[[49, 76, 28, 26, 27, 24],
 [37, 72, 45, 32, 18, 29],
 [74, 29, 63, 73, 40, 77],
 [86, 36, 66, 65, 66, 84],
 [57, 40, 36, 41, 33, 57],
 [53, 58, 50, 35, 31, 19],
 [68, 21, 61, 87, 66, 65],
 [30, 65, 23, 24, 40, 23],
 [44, 67, 40, 4, 34, 28],
 [57, 32, 89, 81, 35, 78]]
Indices start at 0.
Give the entry in row 0 and column 1.
A: 76
The entry at row 0, column 2 -> 28
Give the entry just right of the largest entry.
A: 81
Give the entry in the bottom-left corner.
A: 57
Give the entry in row 1 and column 0.
A: 37
Give the maximum.
A: 89
The top-right entry is 24
Give the entry in the bottom-right corner.
A: 78
The entry directly below 61 is 23
Give the entry directly below 76.
A: 72
The entry at row 2, column 0: 74
The entry directly above the largest entry -> 40
The entry in row 0 and column 0 -> 49
The entry directly below 18 -> 40
The entry directly above 68 -> 53
Give the entry just right of 50.
A: 35
The entry just left of 84: 66
The entry at row 1, column 2 -> 45
Give the entry just right of the smallest entry.
A: 34

[ 100.4  145.6  139.5 -132.3   15.3  159.2   54.7   38.7   87.8   97.9
    0.4]
The entry just left of -132.3 -> 139.5
Which number is the entry just right of 139.5?
Answer: -132.3
Which number is the entry just right of 97.9?
Answer: 0.4

[ 46   3  -1 -39  38  16  57  57  10  35]
Give the entry just right of 3.
-1
The entry just left of 38: -39

Questions about the table below.
1) Report the bottom entry of the column that holds the smallest entry.
2) Report the top entry of the column that holds the largest entry.
3) Report the median of all entries.
4) Report the last entry in the row that holds the largest entry.
5) Report the top-left entry.
6) Report the entry directly below the centre entry.
7) Report the entry just right of -10.
8) Report the third-last entry, reading row by row.
[[-48 -36  22  20  32 -29  38 -31 -31  17 -33]
 [ 21  19 -33 -33 -31  31 -34  25  39 -47  26]
 [ 19  21  26  24 -14  30  34   1 -10  40  30]
 [-31 -36  30  27  17 -26  41 -28 -20  28 -14]
 [ -7 -14  13  27 -29 -13  18   3   8 -11 -16]
 [-14 -22  17  17  28  -4  42 -44 -31   6 -29]
 [-32 -35  25  21  23 -36  41 -29 -40  47 -37]]
1) -32
2) 17
3) 3
4) -37
5) -48
6) -13
7) 40
8) -40

grid = [[3.5, 1.8, -10.5, -7.7, -3.4, -2.4, 3.6, -10.9, 1.3, -4.9, -3.3, 3.6, -6.0, -0.5, -9.9, -12.0], [18.0, 23.3, -16.3, -9.7, 15.0, 7.5, -4.9, -4.2, 11.2, -16.3, -8.8, -3.2, -13.5, 4.1, -27.2, -29.2], [-8.1, -8.2, -10.2, -12.9, -15.4, -1.5, -1.6, -21.1, -4.3, 0.2, -1.8, 2.8, -1.7, 4.1, 6.6, 4.5], [-3.2, 0.7, 2.5, -4.1, -2.1, 1.1, -3.9, -7.0, -0.9, -2.4, -0.5, 2.7, -4.1, -4.5, -3.4, 0.7], [7.9, -4.6, -7.4, 1.4, -2.8, -7.7, 11.7, -2.3, -3.2, -2.3, 0.8, 13.0, -6.4, -9.4, -17.0, -15.6], [12.6, -7.8, -19.4, -10.4, -1.8, 0.8, -1.1, -4.7, 0.1, -3.8, -5.8, -5.8, 5.3, 0.2, -3.2, 6.3], [3.7, 6.0, -11.5, -10.6, -1.0, 0.2, -0.7, -12.2, 1.6, -6.7, -3.4, 2.1, -7.9, 0.5, -10.4, -14.5]]
The entry just left of -4.6 is 7.9
The maximum -> 23.3
The third smallest entry -> -21.1
The second largest entry is 18.0
The second smallest entry: -27.2
Which number is the 4th entry in reading order? -7.7
Which number is the third entry in reading order? -10.5
The entry just left of 0.5: -7.9
The entry just left of -19.4: -7.8
The entry just right of -10.6: -1.0
Which number is the entry just right of the largest entry? -16.3
The entry just left of 7.5: 15.0
The entry just left of -3.8: 0.1
The entry just right of -1.0: 0.2
Which number is the first entry in reading order? 3.5
The second entry in reading order: 1.8
The entry just right of -0.9 is -2.4

W = [47, 34, -19, 44, 19, -42, 7, -4, 15, -31, -1]
Which number is the second entry from the left?
A: 34
The 1st entry is 47
Which number is the 2nd entry from the right?
A: -31
Which number is the third entry?
A: -19
The fourth entry from the end: -4
Which number is the centre entry?
A: -42
